Each row is followed by its group and then its class within the group.
19.7 28.4 27.7 8.1 26.1 -27.1 -34.2 69.6 24.2 36.2 -12.3 -14.3 23.6 17.0
 -17.1 -4.2
Q402 > E
0.4 21.1 -5.7 -29.5 -4.7 -37.2 -19.3 -17.2 24.7 80.0 13.4 26.9 24.3 20.2
 -23.3 -43.1
Q455 > Y
-2.8 17.8 24.9 -7.6 16.3 -33.6 -26.5 20.1 19.9 43.1 -2.5 11.1 28.9 9.7
 -9.2 -8.1
Q455 > H
1.6 6.4 -19.9 -6.6 -25.1 -8.0 5.5 -28.6 5.2 58.4 4.6 13.3 -8.8 13.1 -8.0
 -24.0
Q844 > P
-5.0 13.6 13.0 -26.1 8.4 -31.7 -18.7 -6.3 24.0 49.1 3.1 31.6 21.3 -5.8
 -21.5 -37.3
Q455 > Z
13.4 16.7 -0.9 1.2 8.4 -19.3 -25.3 34.8 14.8 22.5 6.7 -4.6 23.0 24.1
 -15.9 -11.9
Q402 > Q
12.3 5.1 -18.6 -14.7 11.3 -4.9 -14.5 15.4 13.5 -13.9 13.7 1.5 16.8 6.2
 -23.1 -17.7
Q402 > Q
16.2 23.0 -4.2 -1.4 4.0 -27.8 -36.5 33.6 19.1 38.5 11.3 -7.7 40.0 43.3
 -12.1 1.4
Q402 > Q
-14.8 -2.4 -1.2 -44.1 27.9 -13.7 -8.4 -14.4 16.3 -37.1 11.1 27.3 20.1
 -41.3 -33.1 -46.0
Q402 > M
6.6 10.3 -7.1 -13.6 1.8 -12.6 -12.2 3.6 12.3 27.4 5.1 9.4 5.8 5.3 -17.9
 -29.9
Q455 > Y
5.4 -2.7 -27.0 7.9 -17.3 1.5 15.1 -19.8 -1.7 18.1 9.9 1.9 -15.6 1.6 -9.3
 -24.2
Q844 > P
3.7 6.7 6.3 -17.7 24.5 -13.7 -23.8 24.2 14.0 -23.6 9.4 -2.8 33.0 5.8
 -22.3 -13.5
Q402 > E
-2.0 3.7 -25.0 -7.2 -39.0 -7.5 30.5 -53.4 1.1 85.5 1.4 31.0 -32.5 -3.0
 -4.4 -37.5
Q844 > L
-3.4 15.4 21.4 -13.9 12.6 -32.3 -22.5 11.5 21.6 44.8 0.8 19.4 29.8 5.6
 -11.3 -20.2
Q455 > Z
-16.1 -4.9 3.6 -60.6 36.3 -19.8 -20.9 -16.8 27.4 -49.6 26.1 38.6 40.9
 -33.2 -41.6 -54.4
Q455 > Z
-9.9 11.0 18.9 -28.4 57.5 -31.4 -37.9 16.8 23.2 -7.1 9.2 14.2 57.3 6.8
 -18.4 -8.1
Q455 > H
-13.4 19.1 22.2 -34.5 30.0 -34.6 -30.6 2.1 24.3 7.6 5.0 27.1 45.5 -9.6
 -19.8 -26.3
Q455 > H
1.5 -10.2 -25.8 -2.9 -19.4 14.4 21.9 -28.5 -8.6 -2.0 6.7 3.2 -21.9 -2.2
 0.5 -6.2
Q844 > P
-3.6 -9.6 -14.9 -11.7 -23.6 6.3 29.3 -47.6 -2.1 31.9 -1.5 26.3 -36.9
 -28.7 -0.3 -41.1
Q844 > L
2.8 5.7 -1.4 -25.3 15.1 -14.8 -9.8 4.8 18.1 3.0 9.0 17.0 18.4 -9.8 -27.6
 -37.2
Q402 > M
-8.1 6.6 2.3 -35.1 6.1 -27.0 -11.4 -18.2 19.6 29.9 9.5 30.7 20.4 -8.5
 -27.8 -40.3
Q402 > M
-14.7 2.9 20.3 -40.3 29.3 -28.4 -25.9 -7.1 20.0 -7.7 8.5 31.3 41.7 -16.4
 -25.2 -24.2
Q455 > H
28.1 21.5 2.8 0.0 24.1 -15.8 -32.8 68.6 19.3 -2.5 6.8 -17.5 35.3 21.6
 -24.8 -11.9
Q402 > E
-1.3 12.5 15.5 -30.9 30.2 -29.3 -35.5 22.3 27.2 -8.2 10.6 17.8 44.4 -1.1
 -25.8 -22.8
Q455 > H
-9.7 11.2 4.1 -49.0 23.7 -37.6 -25.2 -10.1 30.0 24.9 14.4 39.7 35.9
 -15.4 -37.4 -58.5
Q455 > Z
15.4 22.3 19.6 2.1 17.3 -24.6 -30.1 49.5 23.0 36.3 -3.7 -1.5 25.8 11.7
 -16.4 -11.3
Q402 > E
-11.2 -11.3 -7.2 -18.6 -6.1 5.7 13.2 -40.8 -1.9 -5.8 3.8 19.0 -10.8
 -20.6 -1.8 -18.1
Q844 > C
-0.2 -6.8 -27.5 -6.1 -30.6 13.9 36.1 -35.5 -5.2 34.1 1.9 18.2 -44.8
 -20.0 -2.3 -36.6
Q844 > L
20.3 12.0 -15.8 40.0 -39.2 7.9 24.0 10.3 -5.7 87.1 -16.2 -13.7 -45.2
 19.7 12.0 -1.5
Q844 > P
1.5 -4.3 -46.7 -1.9 -43.2 11.5 34.7 -54.2 -6.1 43.1 7.4 13.7 -43.0 3.8
 -5.2 -27.5
Q844 > P
11.7 14.5 -1.0 -24.8 13.2 -16.4 -14.3 19.6 19.9 25.1 7.7 22.6 16.8 -2.0
 -30.5 -41.5
Q455 > Y
11.9 2.7 2.7 -4.4 11.9 -9.5 -13.9 24.4 13.5 0.5 3.0 -1.0 14.5 4.8 -17.7
 -14.4
Q402 > Q
12.8 8.5 5.7 -8.8 28.4 -6.3 -20.7 45.0 13.5 -29.5 5.7 -9.7 26.8 3.0
 -21.3 -9.9
Q402 > E
-7.4 -8.2 -19.9 -9.2 -35.3 6.4 35.9 -67.9 -5.4 50.1 1.0 30.6 -43.4 -22.5
 -6.6 -38.2
Q844 > L
-8.3 16.1 17.8 -32.3 18.1 -39.5 -26.9 1.4 32.1 39.5 4.5 31.9 33.5 -8.3
 -28.4 -43.1
Q455 > Z
20.0 21.6 8.2 11.1 12.2 -10.2 -34.8 60.3 14.0 14.7 1.3 -18.8 31.3 34.3
 -8.2 13.6
Q402 > Q
-18.3 8.9 22.1 -39.0 25.0 -44.8 -40.6 -5.4 23.7 9.8 15.8 35.3 59.7 5.1
 -14.7 -17.9
Q455 > H
5.0 11.5 13.1 -12.2 35.5 -16.0 -28.2 41.9 19.3 -15.7 6.3 -2.5 36.2 2.5
 -19.6 -7.6
Q402 > E
14.2 -8.0 -19.4 11.7 -8.9 22.9 26.5 3.2 -8.2 -16.7 -1.5 -7.1 -30.5 -13.4
 -2.4 -10.2
Q844 > P
-5.4 16.4 16.7 -36.4 24.0 -37.4 -30.4 6.9 33.5 27.8 6.4 27.5 41.7 -7.6
 -28.9 -38.8
Q455 > Z
-3.9 9.5 11.9 -30.7 12.5 -26.9 -19.9 -8.0 22.4 24.2 4.1 28.5 24.8 -14.2
 -27.4 -37.7
Q402 > M
1.6 9.9 -9.1 -31.6 14.8 -20.6 -24.1 5.2 20.6 6.6 22.3 17.2 33.5 10.4
 -29.4 -32.9
Q455 > Y
-9.9 -10.2 -20.3 -17.3 -30.6 3.2 28.3 -65.0 0.9 37.6 3.7 32.0 -35.8
 -25.9 -5.2 -40.6
Q844 > L
13.8 23.1 -11.5 -34.7 16.1 -32.9 -34.1 16.4 32.8 26.3 19.8 23.5 46.9
 19.1 -42.2 -45.4
Q455 > Y
2.7 6.9 5.9 -1.1 -1.8 -11.1 -6.9 4.7 2.9 26.3 -2.6 11.2 1.4 2.5 -2.5
 -7.8
Q402 > M
7.5 -3.5 -22.5 6.8 -25.7 17.1 23.1 -21.4 -9.8 19.7 0.2 3.3 -32.7 -1.7
 -1.2 -13.6
Q844 > P
1.9 11.7 11.9 -28.9 11.8 -26.5 -10.0 -6.5 24.3 37.2 2.6 30.8 13.1 -19.0
 -24.7 -52.6
Q455 > Z

Each row is followed by its group and then its class within the group.
52.4 32.3 1.9 -8.5 -71.5 -74.5 12.5 -16.9 0.7 18.9 -2.7 -41.7 -4.6 1.6
 53.8 33.1
(50) > S
35.9 8.8 -21.8 -21.9 18.9 -12.3 -30.0 20.4 -38.0 -3.6 -4.2 46.7 27.8
 -18.7 1.5 -2.2
(55) > W
9.9 0.6 -3.5 -24.5 12.3 -1.4 -53.4 4.6 -13.0 -21.2 11.9 62.3 16.9 -7.7
 -24.0 -3.4
(55) > W
19.9 8.8 7.2 -41.9 -33.0 -34.9 7.9 8.8 -7.9 -16.4 31.2 11.3 21.2 21.6
 37.4 20.8
(50) > G
35.6 7.1 -5.2 -30.9 45.1 -18.4 -60.9 14.0 -55.4 0.2 -1.4 77.0 39.8 -35.3
 -5.4 -22.1
(55) > W
